Below are the code and all the weights of a small trained network. Each question names an input and a class and asks about switching units off, where a switched-off unit gives its printed mean instead of its output.

import numpy as np


def w(rows, s, z=0):
    codes = np.array(rows[::2]) - 128.0
    scale = np.full(codes.shape[1], s)
    scale[-1] = z or s
    return codes * scale


def norm(h):
    return h / np.sqrt((h * h).mean(-1, keepdims=True) + 1e-5)


def f(y):
    return y / 2 * (1 + np.tanh(0.7978845608 * (y + 0.044715 * y**3)))


def log_softmax(a):
    a = a - a.max(-1, keepdims=True)
    return a - np.log(np.exp(a).sum(-1, keepdims=True))


def net(x, mask):
    res = np.array(x, float).reshape(1, 5) / 4 @ E
    u = 0
    for l in range(2):
        y = f(norm(res) @ A[l][:, :-1].T + A[l][:, -1])
        res = res + np.where(mask[u : u + 12], y, B[l][:, -1]) @ B[l][:, :-1]
        u += 12
    return log_softmax(norm(res)[-1] @ U[:, :-1].T + U[:, -1])


A, B = {}, {}
E = w([
[129,128,128,127,128,130,128,128,128,129,128,127],'x0',
[115,160,150,127,212,178,45,99,40,120,127,108],'x1',
[33,87,126,187,154,54,199,106,43,104,129,209],'x2',
[160,8,123,180,102,146,65,76,127,143,117,169],'x3',
[81,125,131,104,197,112,128,47,203,131,157,108],'x4',
],0.012)
A[0] = w([
[155,59,135,117,93,154,60,116,150,134,136,126,68],'L0N0',
[138,172,124,112,130,133,123,145,152,122,120,117,109],'L0N1',
[73,142,132,114,148,95,226,138,50,121,129,133,84],'L0N2',
[144,72,131,125,102,118,94,137,114,153,132,121,65],'L0N3',
[86,176,132,97,218,120,150,74,236,135,145,98,40],'L0N4',
[117,252,123,97,127,118,200,166,148,142,148,116,10],'L0N5',
[143,142,124,118,50,99,220,181,232,132,132,113,32],'L0N6',
[189,208,131,85,99,167,70,175,207,130,130,88,32],'L0N7',
[135,210,133,117,173,149,74,129,66,120,131,117,44],'L0N8',
[179,182,130,119,44,148,137,251,23,134,127,114,3],'L0N9',
[127,166,126,120,186,137,63,132,70,141,128,92,18],'L0N10',
[122,218,143,107,152,137,128,171,123,123,120,99,41],'L0N11',
],0.021,0.0051)
B[0] = w([
[172,76,68,156,204,120,138,160,123,54,104,105,187],'L0N0',
[133,148,106,104,201,94,104,188,124,147,96,63,167],'L0N1',
[141,187,138,197,161,122,102,236,99,193,178,86,237],'L0N2',
[174,142,110,132,166,155,130,121,131,47,129,87,157],'L0N3',
[91,169,171,133,39,33,41,28,176,79,62,183,242],'L0N4',
[200,65,50,162,205,154,174,115,131,27,111,45,236],'L0N5',
[113,93,147,4,102,242,163,144,84,157,168,215,242],'L0N6',
[108,201,162,226,111,95,131,213,87,218,210,91,251],'L0N7',
[114,94,148,40,110,214,191,132,126,155,174,196,201],'L0N8',
[76,170,165,113,56,25,51,4,217,86,63,158,230],'L0N9',
[110,104,120,35,89,179,160,180,89,143,148,181,192],'L0N10',
[205,49,72,171,200,173,133,125,121,72,87,115,199],'L0N11',
],0.02,0.021)
A[1] = w([
[101,156,138,154,153,121,127,129,99,155,160,99,58],'L1N0',
[119,162,148,183,129,107,169,169,147,252,144,59,43],'L1N1',
[100,150,149,139,91,79,147,23,185,143,86,124,59],'L1N2',
[135,157,138,239,141,92,112,168,90,200,189,74,44],'L1N3',
[93,172,135,164,162,99,161,169,98,177,123,115,26],'L1N4',
[118,84,135,30,82,212,224,109,129,175,154,130,3],'L1N5',
[106,128,124,121,119,106,103,127,148,151,117,123,92],'L1N6',
[145,102,119,140,142,154,160,132,115,155,132,70,96],'L1N7',
[121,124,160,102,97,185,169,126,50,164,131,167,65],'L1N8',
[109,124,135,57,141,204,129,128,90,154,157,148,78],'L1N9',
[180,36,82,181,164,132,152,65,122,108,123,62,53],'L1N10',
[176,91,79,152,188,141,190,91,133,85,98,59,79],'L1N11',
],0.018,0.0045)
B[1] = w([
[163,159,154,182,83,103,139,211,153,142,143,183,162],'L1N0',
[122,171,163,211,133,115,178,142,97,155,204,92,198],'L1N1',
[113,109,122,124,106,87,104,87,173,160,65,113,188],'L1N2',
[146,148,143,128,99,132,131,79,98,223,170,59,250],'L1N3',
[183,138,135,127,75,165,120,121,109,131,165,61,178],'L1N4',
[99,127,134,64,137,177,107,176,103,117,147,246,211],'L1N5',
[153,109,133,120,132,167,155,2,129,78,174,107,142],'L1N6',
[135,147,141,160,145,105,138,119,121,100,116,144,162],'L1N7',
[116,56,100,33,158,160,106,95,126,139,124,109,196],'L1N8',
[73,72,139,87,103,134,218,105,145,163,67,152,206],'L1N9',
[167,215,103,141,175,157,160,161,134,60,101,106,196],'L1N10',
[99,35,89,209,213,85,142,146,154,143,94,107,210],'L1N11',
],0.018)
U = w([
[80,66,158,7,120,192,191,176,96,131,150,193,131],'0',
[147,180,182,192,109,104,151,182,78,196,222,36,254],'1',
[173,85,82,189,236,117,169,172,134,20,89,71,102],'2',
[80,163,188,121,50,10,50,22,197,85,61,131,31],'3',
],0.011,0.00092)

Each question gives the input, the list of numbers given to net, and the class t.
The units are the neurons (one row each of A and B). Each row of codes is followed by its name. A weight is (code - 128) times the scale printed after its matrix; where a second scale follows, it is the last column's (A, B and U).
mask holds one flag per neuron, layer by layer. A switched-off neuron (its flag False) gives its mean, the last column of its row in B, instead of its output. The means were averaged over made-up inputs and are rounded, as every weight is.
A unit's drop is (log p(t) with every unit on - log p(t) with that unit switched off) / (log p(t) with every unit on - log p(t) with every unit switched off).
The circuit of an input: a set's keep is (log p(t) with only the set's units on - log p(t) with every unit switched off) / (log p(t) with every unit on - log p(t) with every unit switched off). Starting from the 12 units with the biggest drops (on a tie, the unit counted first), units are removed one at a time, each time the one whose removal leaves the highest keep (on an exact tie, the one counted first), for as long as the keep stays at least 0.8.
circuit, biggest first: the units of the circuit, biggest drop first
most important unit: the unit with the biggest drop
k most important neurons: the k neurons with the biggest drops, biggest first
top k neurons in layer l: the k neurons of layer l with the biggest drops, biggest first
input [8,-6,-5,1,6], class 0: most important unit -> L0N6
input [1,8,-4,-8,5], class 0: top 3 neurons in layer 0 -> L0N8; L0N10; L0N0
input [-4,-7,-1,-1,-5], class 0: top 2 neurons in layer 0 -> L0N6; L0N4
input [7,-3,-6,4,7], class 3: 2 most important neurons -> L0N4; L0N2
input [-5,-5,-1,-6,0], class 2: 2 most important neurons -> L0N5; L0N11
input [8,0,7,7,8], class 3: 3 most important neurons -> L0N5; L0N7; L0N6
input [-1,-6,-4,-8,-7], class 2: 4 most important neurons -> L0N5; L0N11; L0N4; L0N8
input [-1,4,4,5,6], class 3: 2 most important neurons -> L0N5; L0N6
input [5,4,6,-7,-8], class 3: top 2 neurons in layer 0 -> L0N9; L0N7
input [-2,-3,4,2,4], class 1: 2 most important neurons -> L0N9; L0N6
input [7,-8,-7,-6,-4], class 0: 2 most important neurons -> L0N6; L0N2
input [-8,-2,4,-6,-1], class 2: 2 most important neurons -> L0N5; L0N7
input [5,-5,7,7,4], class 1: 4 most important neurons -> L0N6; L0N9; L0N4; L0N5
input [3,7,0,4,-6], class 0: 3 most important neurons -> L0N8; L0N10; L0N4
input [5,-4,6,7,-2], class 2: most important unit -> L0N7
input [-5,-4,4,-5,5], class 2: top 3 neurons in layer 0 -> L0N5; L0N7; L0N9
input [8,6,-2,3,-6], class 0: 2 most important neurons -> L0N8; L0N10
input [-4,3,2,4,1], class 2: 2 most important neurons -> L0N6; L0N7
input [-5,-5,3,-6,-4], class 2: top 2 neurons in layer 0 -> L0N5; L0N8
input [-3,4,-4,1,8], class 3: circuit, biggest first -> L0N4
input [-6,2,8,0,6], class 1: top 2 neurons in layer 0 -> L0N2; L0N9
input [-3,-7,-4,4,-7], class 0: 2 most important neurons -> L0N6; L0N4
input [7,3,2,5,0], class 2: top 2 neurons in layer 0 -> L0N6; L0N7
input [-6,6,-1,0,-4], class 0: top 2 neurons in layer 0 -> L0N8; L0N10
input [-7,-6,-5,-1,5], class 0: top 2 neurons in layer 0 -> L0N6; L0N9
